Here is a tiny trained network, its code and every weight. The questions are about switching its units off for an input and a class, where a switched-off unit gives its printed mean instead of its output.

import numpy as np


def w(rows, s, z=0):
    codes = np.array(rows[::2]) - 128.0
    scale = np.full(codes.shape[1], s)
    scale[-1] = z or s
    return codes * scale


def f(y):
    return np.maximum(y, 0)


def log_softmax(a):
    a = a - a.max(-1, keepdims=True)
    return a - np.log(np.exp(a).sum(-1, keepdims=True))


def net(x, mask):
    res = np.array(x, float).reshape(1, 6) / 4 @ E
    y = f(res @ A[0][:, :-1].T + A[0][:, -1])
    res = res + np.where(mask, y, B[0][:, -1]) @ B[0][:, :-1]
    return log_softmax(res[-1] @ U[:, :-1].T + U[:, -1])


A, B = {}, {}
E = w([
[36,95,74,17,63,183,49,180],'x0',
[166,128,87,102,128,86,95,152],'x1',
[102,142,182,129,97,128,150,133],'x2',
[190,244,80,147,41,254,199,158],'x3',
[64,222,160,161,203,135,67,211],'x4',
[127,136,138,94,131,116,151,145],'x5',
],0.0088)
A[0] = w([
[159,150,148,191,211,120,183,163,21],'neuron 0',
[64,221,149,136,203,145,63,237,62],'neuron 1',
[118,244,47,149,84,207,150,212,93],'neuron 2',
[2,108,67,108,100,184,80,214,2],'neuron 3',
[29,72,147,116,188,51,71,140,57],'neuron 4',
[108,141,146,165,200,169,87,217,15],'neuron 5',
[113,66,126,44,91,192,99,85,140],'neuron 6',
],0.0088,0.0035)
B[0] = w([
[170,161,150,154,194,97,46,179,187],'neuron 0',
[123,12,73,171,109,84,212,208,241],'neuron 1',
[56,144,159,35,140,217,125,73,243],'neuron 2',
[251,139,229,170,160,98,6,170,225],'neuron 3',
[54,133,141,16,137,181,90,31,247],'neuron 4',
[79,111,85,125,51,106,189,149,187],'neuron 5',
[168,108,152,201,100,97,164,227,196],'neuron 6',
],0.011,0.012)
U = w([
[17,235,112,33,135,220,37,16,39],'0',
[220,254,197,236,202,68,33,214,138],'1',
[106,48,23,244,27,115,190,156,252],'2',
],0.0068,0.0033)

Each question gives the input, the list of numbers given to net, and the class t.
The units are the neurons (one row each of A and B). Each row of codes is followed by its name. A weight is (code - 128) times the scale printed after its matrix; where a second scale follows, it is the last column's (A, B and U).
mask holds one flag per neuron, in row order. A switched-off neuron (its flag False) gives its mean, the last column of its row in B, instead of its output. The means were averaged over made-up inputs and are rounded, as every weight is.
A unit's drop is (log p(t) with every unit on - log p(t) with that unit switched off) / (log p(t) with every unit on - log p(t) with every unit switched off).
The circuit of an input: a set's keep is (log p(t) with only the set's units on - log p(t) with every unit switched off) / (log p(t) with every unit on - log p(t) with every unit switched off). Starting from all 7 units, units are removed one at a time, each time the one whose removal leaves the highest keep (on an exact tie, the one counted first), for as long as the keep stays at least 0.8.
units of the circuit, in order: the units of the circuit, biggest drop first
most important unit: the unit with the biggest drop
top k neurons: the k neurons with the biggest drops, biggest first
drop of u: that unit's drop, to one decimal
input [-4,-8,-3,-6,-6,0], class 0: units of the circuit, in order : neuron 1
input [4,-2,-4,3,-3,-8], class 1: top 3 neurons : neuron 4; neuron 1; neuron 6
input [-5,1,-7,2,7,4], class 2: top 3 neurons : neuron 1; neuron 3; neuron 5
input [-7,-1,-1,6,-7,-1], class 1: top 4 neurons : neuron 4; neuron 1; neuron 0; neuron 5
input [3,-7,-3,-1,-1,8], class 1: units of the circuit, in order : neuron 1; neuron 2; neuron 4
input [-4,-5,7,3,-3,0], class 1: units of the circuit, in order : neuron 4; neuron 1
input [-3,3,-2,-3,4,-6], class 2: top 4 neurons : neuron 3; neuron 2; neuron 1; neuron 5
input [8,-3,6,-7,-5,2], class 1: top 3 neurons : neuron 6; neuron 3; neuron 2
input [-7,-4,8,5,-6,-8], class 1: units of the circuit, in order : neuron 1; neuron 4
input [-8,-2,-5,1,-8,6], class 1: top 4 neurons : neuron 1; neuron 0; neuron 5; neuron 4
input [4,-7,2,-4,7,-8], class 2: top 2 neurons : neuron 1; neuron 5
input [-2,6,1,-8,8,2], class 0: top 2 neurons : neuron 4; neuron 6
input [4,4,1,8,-6,-1], class 0: top 2 neurons : neuron 2; neuron 1
input [1,4,-7,8,-5,7], class 0: units of the circuit, in order : neuron 2
input [-6,-3,0,0,8,7], class 2: top 3 neurons : neuron 1; neuron 3; neuron 5
input [-2,7,-4,4,5,-7], class 2: top 2 neurons : neuron 4; neuron 1
input [-3,6,-3,0,6,2], class 2: top 2 neurons : neuron 1; neuron 3
input [4,-5,-4,-1,5,7], class 2: top 3 neurons : neuron 1; neuron 5; neuron 0
input [-6,8,8,5,7,-7], class 2: top 2 neurons : neuron 1; neuron 3
input [-3,-1,0,6,-4,1], class 0: most important unit : neuron 1
input [0,-5,8,-2,8,-5], class 2: drop of neuron 1 : 0.7
input [-1,-1,-3,-7,3,-3], class 0: drop of neuron 6 : 0.0
input [7,-8,-2,-1,-5,5], class 1: drop of neuron 3 : 0.2
input [0,7,5,-7,6,8], class 0: drop of neuron 4 : 5.6
